What each symbol does to the nodes:
x: manu->pidu, ruku->rovu, suvu->zuva, zuva->gogo, dise->bono, vuli->dela, tulu->luru, buse->dise, rego->vuli, meti->ruma, dogu->gopo, guvo->naso, suza->zodu, pevi->zefa, dozi->meti, gifu->soko, sore->gagi, gisi->suza, guse->kasa, soza->rego, fivu->zali, vufu->fivu, pidu->soza, tili->zita, sazo->fare, peza->fuda, zifu->lema, foru->reri, neru->liva, povu->saku, fofa->ruku, dasu->guta, bono->puzo, puzo->nifo, salo->vivu, fare->kota, saku->fodo, lema->guvo, gopo->gifu, nako->povu, zali->tulu, sefi->nari, naso->sazo, kati->rimu, rimu->rale, kasa->tuga, papu->foru, busu->neru, fure->musi, fufi->kati, keve->vilo, dape->keve, suvo->pevi, zodu->salo, liva->suvu, gogo->kape, rovu->kita, vivu->fofa, ralo->fute, rale->guse, tuno->vufu, zita->nelu, vilo->babu, paro->pegi, musi->nemo, pegi->faka, nemo->manu, faka->nade, tuga->buse, ruma->sibe, zege->nako, kota->papu, sibe->tili, babu->sefi, nifo->moku, kita->dogu, guta->mavi, kina->dasu, luru->busu, gamu->zifu, kape->paro, zage->fufi, moku->volu, nari->gamu, gagi->fure, zefa->fogu, fodo->sisa, dela->zege, nelu->tuno, reri->gisi, volu->suvo, sisa->dape, fute->dozi, kuve->zage, fuda->sore, nade->kuve, fogu->puvo, soko->kina, puvo->peza, mavi->ralo
d: manu->rego, ruku->dogu, suvu->kape, zuva->paro, dise->nifo, vuli->nako, tulu->neru, buse->puzo, rego->zege, meti->tili, dogu->soko, guvo->fare, suza->vivu, pevi->puvo, dozi->sibe, gifu->dasu, sore->musi, gisi->salo, guse->buse, soza->dela, fivu->luru, vufu->tulu, pidu->vuli, tili->tuno, sazo->papu, peza->gagi, zifu->naso, foru->suza, neru->zuva, povu->sisa, fofa->kita, dasu->ralo, bono->moku, puzo->volu, salo->ruku, fare->foru, saku->dape, lema->sazo, gopo->kina, nako->fodo, zali->busu, sefi->zifu, naso->kota, kati->guse, rimu->kasa, kasa->dise, papu->gisi, busu->suvu, fure->manu, fufi->rale, keve->sefi, dape->babu, suvo->fogu, zodu->fofa, liva->gogo, gogo->pegi, rovu->gopo, vivu->rovu, ralo->meti, rale->tuga, tuno->zali, zita->vufu, vilo->nari, paro->nade, musi->pidu, pegi->kuve, nemo->soza, faka->zage, tuga->bono, ruma->zita, zege->saku, kota->reri, sibe->nelu, babu->gamu, nifo->suvo, kita->gifu, guta->fute, kina->mavi, luru->liva, gamu->guvo, kape->faka, zage->rimu, moku->pevi, nari->lema, gagi->nemo, zefa->peza, fodo->keve, dela->povu, nelu->fivu, reri->zodu, volu->zefa, sisa->vilo, fute->ruma, kuve->kati, fuda->fure, nade->fufi, fogu->fuda, soko->guta, puvo->sore, mavi->dozi
z: manu->nemo, ruku->fofa, suvu->liva, zuva->suvu, dise->buse, vuli->rego, tulu->zali, buse->tuga, rego->soza, meti->dozi, dogu->kita, guvo->lema, suza->gisi, pevi->suvo, dozi->fute, gifu->gopo, sore->fuda, gisi->reri, guse->rale, soza->pidu, fivu->vufu, vufu->tuno, pidu->manu, tili->sibe, sazo->naso, peza->puvo, zifu->gamu, foru->papu, neru->busu, povu->nako, fofa->vivu, dasu->kina, bono->dise, puzo->bono, salo->zodu, fare->sazo, saku->povu, lema->zifu, gopo->dogu, nako->zege, zali->fivu, sefi->babu, naso->guvo, kati->fufi, rimu->kati, kasa->guse, papu->kota, busu->luru, fure->gagi, fufi->zage, keve->dape, dape->sisa, suvo->volu, zodu->suza, liva->neru, gogo->zuva, rovu->ruku, vivu->salo, ralo->mavi, rale->rimu, tuno->nelu, zita->tili, vilo->keve, paro->kape, musi->fure, pegi->paro, nemo->musi, faka->pegi, tuga->kasa, ruma->meti, zege->dela, kota->fare, sibe->ruma, babu->vilo, nifo->puzo, kita->rovu, guta->dasu, kina->soko, luru->tulu, gamu->nari, kape->gogo, zage->kuve, moku->nifo, nari->sefi, gagi->sore, zefa->pevi, fodo->saku, dela->vuli, nelu->zita, reri->foru, volu->moku, sisa->fodo, fute->ralo, kuve->nade, fuda->peza, nade->faka, fogu->zefa, soko->gifu, puvo->fogu, mavi->guta
u: manu->gagi, ruku->zodu, suvu->luru, zuva->busu, dise->guse, vuli->manu, tulu->tuno, buse->rale, rego->nemo, meti->mavi, dogu->fofa, guvo->nari, suza->papu, pevi->nifo, dozi->guta, gifu->rovu, sore->fogu, gisi->kota, guse->fufi, soza->musi, fivu->zita, vufu->tili, pidu->fure, tili->dozi, sazo->zifu, peza->pevi, zifu->babu, foru->sazo, neru->zali, povu->vuli, fofa->suza, dasu->gopo, bono->kasa, puzo->tuga, salo->reri, fare->lema, saku->dela, lema->sefi, gopo->ruku, nako->rego, zali->nelu, sefi->dape, naso->gamu, kati->nade, rimu->kuve, kasa->kati, papu->naso, busu->fivu, fure->peza, fufi->faka, keve->saku, dape->povu, suvo->puzo, zodu->foru, liva->tulu, gogo->neru, rovu->salo, vivu->gisi, ralo->kina, rale->zage, tuno->sibe, zita->meti, vilo->fodo, paro->suvu, musi->fuda, pegi->zuva, nemo->sore, faka->gogo, tuga->rimu, ruma->ralo, zege->soza, kota->guvo, sibe->fute, babu->sisa, nifo->buse, kita->vivu, guta->gifu, kina->dogu, luru->vufu, gamu->vilo, kape->liva, zage->pegi, moku->dise, nari->keve, gagi->puvo, zefa->moku, fodo->zege, dela->pidu, nelu->ruma, reri->fare, volu->bono, sisa->nako, fute->dasu, kuve->paro, fuda->zefa, nade->kape, fogu->volu, soko->kita, puvo->suvo, mavi->soko

In the rows, 47 means zero.

The rows follow the links: the fewer symbols apart two nodes are, the more alike their rows tend to be.

Each row, then its node:
[17, 47, 24, 53, 40, 58, 51, 51, 74, 34, 29, 48, 32, 66, 57, 44, 53, 57, 49, 38, 55, 33, 36, 42, 53, 48, 56, 35, 55, 31, 29, 39, 3, 53, 50, 49, 49, 52, 36, 70, 36, 42, 44, 33, 71, 55, 56] | lema
[59, 69, 63, 32, 67, 30, 45, 50, 25, 47, 47, 40, 68, 41, 33, 47, 46, 49, 46, 48, 56, 43, 70, 48, 42, 42, 52, 52, 28, 73, 46, 58, 90, 18, 46, 47, 46, 46, 45, 17, 54, 56, 39, 59, 40, 37, 43] | paro
[38, 20, 41, 52, 39, 61, 45, 57, 80, 70, 36, 58, 42, 36, 39, 55, 46, 54, 50, 42, 15, 39, 36, 32, 55, 47, 56, 62, 50, 40, 34, 32, 40, 74, 56, 52, 39, 50, 48, 68, 16, 41, 54, 37, 63, 28, 64] | fofa
[63, 69, 61, 30, 64, 29, 49, 49, 20, 42, 50, 40, 62, 46, 41, 48, 46, 47, 46, 52, 64, 43, 71, 51, 41, 45, 52, 45, 35, 73, 57, 64, 85, 18, 48, 45, 43, 44, 52, 22, 68, 60, 36, 60, 40, 44, 37] | nade
[47, 43, 39, 65, 31, 57, 50, 32, 43, 33, 59, 50, 31, 60, 71, 42, 47, 35, 47, 51, 62, 63, 27, 63, 45, 54, 31, 32, 67, 24, 63, 49, 7, 62, 39, 43, 58, 47, 51, 64, 65, 41, 53, 46, 37, 74, 38] | vuli
[61, 58, 66, 39, 65, 34, 42, 51, 34, 58, 50, 44, 72, 29, 26, 48, 45, 49, 43, 47, 38, 49, 66, 42, 44, 40, 49, 63, 27, 70, 43, 49, 96, 30, 47, 49, 47, 46, 44, 16, 39, 51, 45, 57, 36, 30, 49] | suvu
[75, 57, 64, 38, 54, 36, 50, 41, 15, 43, 64, 43, 54, 44, 51, 49, 43, 37, 48, 60, 62, 59, 58, 61, 40, 50, 40, 43, 49, 62, 76, 67, 75, 33, 46, 42, 45, 41, 63, 32, 80, 58, 42, 62, 28, 53, 31] | rale
[61, 71, 62, 30, 65, 29, 47, 50, 21, 43, 49, 40, 65, 45, 37, 48, 47, 48, 47, 52, 63, 43, 71, 51, 42, 43, 52, 47, 31, 75, 52, 61, 87, 17, 48, 45, 44, 45, 48, 19, 65, 59, 38, 59, 42, 41, 38] | faka
[76, 54, 66, 48, 49, 39, 48, 35, 12, 45, 70, 43, 55, 40, 53, 46, 42, 30, 46, 59, 57, 69, 52, 64, 41, 50, 32, 46, 49, 54, 75, 63, 71, 43, 41, 43, 52, 42, 60, 31, 75, 51, 49, 62, 20, 58, 32] | tuga
[65, 30, 57, 27, 52, 42, 52, 64, 51, 75, 44, 55, 52, 32, 35, 62, 44, 53, 54, 55, 26, 36, 62, 37, 50, 51, 63, 60, 49, 69, 58, 57, 86, 50, 63, 47, 24, 43, 71, 52, 49, 61, 41, 48, 59, 19, 51] | zita
[41, 75, 42, 55, 48, 42, 48, 32, 27, 17, 54, 36, 44, 69, 63, 33, 50, 42, 44, 46, 83, 55, 45, 62, 41, 46, 35, 27, 49, 39, 51, 54, 24, 29, 35, 44, 64, 48, 36, 38, 69, 45, 46, 53, 36, 76, 35] | sore
[44, 40, 38, 68, 29, 58, 47, 31, 46, 35, 60, 50, 32, 57, 67, 41, 46, 34, 46, 49, 55, 65, 23, 60, 46, 52, 29, 37, 64, 20, 58, 44, 5, 67, 38, 45, 61, 48, 47, 65, 55, 38, 57, 46, 34, 73, 42] | zege
[59, 65, 65, 35, 66, 31, 44, 50, 29, 51, 48, 41, 70, 34, 29, 47, 46, 50, 44, 46, 47, 45, 69, 44, 43, 39, 51, 58, 26, 72, 43, 52, 94, 23, 47, 48, 47, 48, 42, 15, 46, 54, 42, 58, 38, 34, 46] | gogo
[16, 51, 24, 58, 40, 59, 48, 46, 71, 32, 31, 47, 34, 65, 56, 41, 53, 56, 48, 35, 56, 37, 34, 43, 51, 47, 51, 36, 52, 28, 24, 34, 1, 51, 45, 50, 55, 53, 29, 64, 32, 38, 49, 35, 65, 59, 55] | gamu
[45, 57, 38, 54, 37, 49, 52, 33, 35, 23, 57, 43, 32, 69, 71, 40, 48, 38, 48, 52, 78, 56, 36, 64, 44, 53, 36, 25, 63, 30, 63, 56, 11, 45, 41, 41, 57, 45, 49, 57, 75, 45, 47, 50, 40, 77, 34] | manu
[51, 72, 55, 61, 52, 41, 42, 28, 20, 27, 62, 37, 58, 51, 52, 33, 48, 35, 39, 45, 67, 68, 44, 63, 40, 43, 25, 42, 36, 40, 48, 46, 45, 33, 28, 48, 70, 49, 31, 21, 57, 39, 53, 57, 19, 70, 36] | pevi
[37, 40, 36, 72, 32, 61, 44, 32, 54, 36, 55, 49, 34, 55, 60, 39, 48, 38, 44, 45, 48, 63, 21, 55, 48, 48, 30, 42, 58, 17, 45, 34, 4, 69, 36, 49, 63, 51, 38, 62, 42, 32, 60, 43, 36, 69, 47] | saku
[27, 34, 26, 46, 36, 60, 53, 56, 77, 45, 32, 53, 26, 64, 58, 51, 50, 57, 54, 44, 48, 30, 38, 39, 54, 52, 60, 36, 63, 35, 40, 43, 8, 60, 58, 47, 39, 48, 51, 80, 44, 48, 41, 33, 77, 48, 55] | fare
[51, 37, 48, 23, 54, 43, 54, 70, 59, 67, 33, 53, 48, 41, 36, 62, 46, 61, 54, 50, 35, 25, 67, 34, 51, 50, 72, 54, 47, 70, 47, 55, 76, 43, 67, 47, 24, 44, 63, 54, 45, 62, 35, 44, 73, 21, 54] | meti
[43, 39, 38, 70, 29, 61, 46, 32, 50, 36, 60, 49, 32, 56, 64, 40, 47, 36, 46, 48, 52, 65, 22, 59, 47, 51, 30, 39, 63, 18, 54, 41, 5, 69, 37, 48, 61, 48, 45, 64, 51, 36, 57, 44, 35, 71, 43] | nako
[59, 32, 53, 24, 53, 44, 54, 67, 58, 70, 37, 54, 49, 36, 35, 64, 45, 57, 54, 53, 31, 30, 65, 34, 51, 51, 69, 55, 49, 70, 54, 57, 81, 47, 67, 46, 24, 44, 67, 54, 48, 62, 37, 46, 66, 19, 52] | sibe
[30, 26, 29, 46, 33, 61, 53, 57, 78, 52, 34, 56, 26, 56, 56, 54, 49, 56, 54, 47, 41, 32, 36, 39, 54, 55, 61, 40, 66, 35, 45, 43, 14, 67, 59, 47, 36, 48, 57, 82, 42, 49, 44, 33, 74, 44, 56] | papu
[34, 22, 30, 48, 33, 61, 53, 58, 79, 55, 36, 56, 27, 54, 55, 56, 49, 55, 55, 47, 37, 34, 35, 39, 54, 54, 60, 43, 66, 36, 45, 43, 18, 70, 58, 47, 35, 48, 56, 82, 40, 48, 46, 34, 72, 41, 56] | foru

Each walk starts at a row. The symbols on each line, taken left to right, move it on to the next node.
Answer with the node's row; about right is enough.
start [65, 61, 63, 59, 49, 41, 41, 27, 16, 39, 70, 41, 58, 41, 51, 37, 45, 30, 40, 52, 57, 74, 43, 65, 40, 45, 23, 49, 40, 44, 61, 50, 58, 41, 31, 47, 65, 45, 42, 23, 60, 41, 57, 61, 12, 64, 34]
u d d d u x	[58, 68, 59, 63, 51, 40, 41, 27, 19, 32, 66, 38, 59, 46, 50, 35, 45, 32, 38, 50, 60, 71, 43, 63, 40, 43, 24, 46, 38, 40, 54, 47, 52, 36, 30, 47, 69, 47, 36, 22, 57, 39, 56, 59, 14, 68, 37]
x x u z	[67, 58, 64, 59, 50, 41, 42, 29, 15, 41, 72, 42, 58, 40, 50, 39, 44, 30, 41, 53, 56, 74, 45, 64, 40, 46, 24, 50, 43, 45, 64, 53, 61, 43, 32, 45, 62, 46, 47, 25, 63, 43, 55, 61, 12, 64, 33]
start [69, 64, 62, 30, 58, 31, 51, 46, 17, 43, 56, 41, 57, 48, 48, 48, 45, 43, 48, 58, 65, 49, 66, 57, 41, 48, 48, 41, 45, 69, 68, 68, 80, 24, 48, 42, 42, 42, 60, 28, 79, 61, 38, 60, 36, 49, 33]
z d x x d x x	[70, 57, 64, 57, 49, 41, 43, 30, 15, 44, 73, 42, 58, 39, 51, 41, 43, 29, 41, 55, 55, 73, 46, 63, 40, 47, 25, 49, 44, 47, 68, 55, 65, 43, 34, 45, 61, 44, 51, 28, 65, 45, 54, 60, 12, 63, 33]
d x z d u d	[54, 69, 57, 63, 50, 41, 40, 28, 19, 29, 65, 37, 58, 48, 52, 33, 47, 35, 39, 47, 64, 70, 43, 62, 41, 42, 23, 43, 37, 41, 50, 46, 48, 34, 28, 47, 70, 48, 33, 23, 57, 40, 55, 59, 16, 69, 36]
start [43, 77, 48, 58, 52, 41, 43, 30, 23, 20, 57, 35, 53, 61, 56, 32, 49, 38, 41, 44, 77, 60, 46, 62, 41, 42, 31, 34, 40, 39, 46, 48, 34, 29, 31, 46, 69, 49, 31, 27, 61, 41, 49, 55, 27, 74, 36]
x d x x z z x	[42, 69, 40, 52, 44, 45, 50, 34, 30, 17, 54, 39, 39, 69, 67, 37, 51, 41, 46, 49, 82, 55, 41, 62, 42, 49, 35, 24, 54, 36, 55, 55, 18, 34, 37, 42, 61, 46, 42, 45, 74, 45, 45, 51, 39, 78, 33]
z d u z z	[42, 77, 46, 57, 50, 42, 46, 30, 24, 17, 55, 36, 50, 65, 59, 32, 50, 39, 42, 45, 80, 58, 45, 61, 39, 45, 33, 32, 42, 41, 47, 52, 30, 28, 32, 46, 67, 48, 31, 29, 64, 43, 48, 55, 31, 75, 35]
start [45, 41, 38, 65, 30, 58, 48, 31, 45, 35, 60, 49, 30, 58, 68, 41, 48, 35, 47, 50, 59, 64, 24, 60, 46, 54, 30, 35, 66, 20, 61, 46, 6, 65, 38, 45, 59, 46, 49, 65, 60, 39, 56, 46, 36, 73, 39]
z d z x x	[40, 40, 38, 72, 31, 61, 45, 32, 51, 37, 59, 49, 33, 55, 64, 40, 48, 36, 45, 45, 50, 66, 21, 56, 47, 50, 30, 42, 60, 18, 50, 37, 5, 69, 37, 49, 62, 50, 41, 63, 47, 35, 60, 43, 35, 71, 46]
z d z d u x x	[33, 41, 37, 73, 32, 62, 44, 33, 56, 37, 54, 49, 36, 54, 60, 37, 49, 40, 44, 42, 47, 63, 21, 53, 50, 48, 30, 43, 56, 17, 42, 33, 5, 67, 36, 49, 64, 51, 34, 60, 37, 32, 60, 42, 38, 68, 48]
start [68, 42, 68, 41, 59, 38, 43, 53, 39, 71, 53, 49, 66, 21, 27, 54, 43, 47, 46, 50, 25, 51, 61, 41, 47, 43, 49, 69, 32, 68, 48, 48, 98, 46, 51, 50, 40, 47, 54, 28, 37, 51, 49, 54, 36, 24, 51]
x u d z u d x	[69, 37, 67, 38, 56, 39, 43, 54, 41, 74, 53, 50, 65, 20, 27, 56, 43, 46, 47, 52, 23, 51, 60, 41, 48, 45, 51, 69, 35, 67, 52, 50, 97, 48, 52, 51, 37, 44, 56, 30, 37, 53, 49, 54, 38, 24, 51]
x z d x x u x	[66, 46, 68, 40, 61, 37, 42, 54, 37, 68, 52, 48, 69, 23, 26, 53, 44, 47, 45, 50, 27, 51, 62, 42, 46, 42, 48, 69, 30, 68, 46, 47, 98, 42, 49, 50, 43, 46, 50, 24, 37, 52, 49, 54, 36, 26, 51]
start [67, 66, 62, 29, 61, 30, 51, 48, 18, 42, 53, 41, 59, 47, 45, 49, 46, 44, 47, 56, 66, 47, 68, 55, 41, 48, 49, 42, 41, 71, 64, 66, 81, 21, 49, 42, 42, 42, 57, 26, 76, 61, 36, 59, 39, 46, 33]
z z z u z d z	[58, 68, 63, 33, 68, 31, 45, 51, 27, 49, 47, 40, 69, 37, 30, 46, 47, 50, 44, 47, 51, 44, 70, 46, 43, 41, 50, 55, 27, 72, 44, 55, 93, 20, 46, 48, 46, 46, 43, 16, 49, 55, 42, 59, 38, 36, 44]
z x u z x x u u	[70, 31, 64, 34, 52, 42, 47, 59, 46, 75, 51, 53, 56, 24, 31, 60, 42, 48, 50, 54, 22, 45, 60, 40, 48, 48, 56, 67, 44, 67, 59, 53, 93, 53, 58, 48, 31, 44, 66, 43, 44, 56, 45, 51, 47, 21, 51]
start [60, 63, 66, 35, 66, 32, 42, 50, 31, 55, 48, 41, 71, 33, 28, 48, 46, 50, 44, 46, 43, 46, 68, 44, 43, 40, 49, 61, 26, 71, 41, 50, 96, 26, 46, 49, 47, 48, 41, 15, 42, 51, 44, 57, 37, 33, 47]
d d z x d x d d	[74, 54, 66, 51, 50, 39, 46, 33, 14, 46, 72, 43, 55, 39, 53, 44, 43, 31, 44, 59, 56, 70, 48, 64, 40, 49, 29, 48, 47, 52, 74, 59, 69, 43, 38, 44, 54, 42, 57, 30, 72, 49, 52, 62, 16, 59, 33]
u d d z z x	[73, 55, 66, 54, 48, 39, 43, 32, 14, 45, 72, 44, 56, 39, 50, 42, 41, 30, 43, 57, 55, 72, 47, 64, 39, 48, 27, 48, 46, 49, 71, 58, 66, 44, 36, 44, 57, 42, 52, 28, 69, 49, 54, 62, 14, 61, 33]
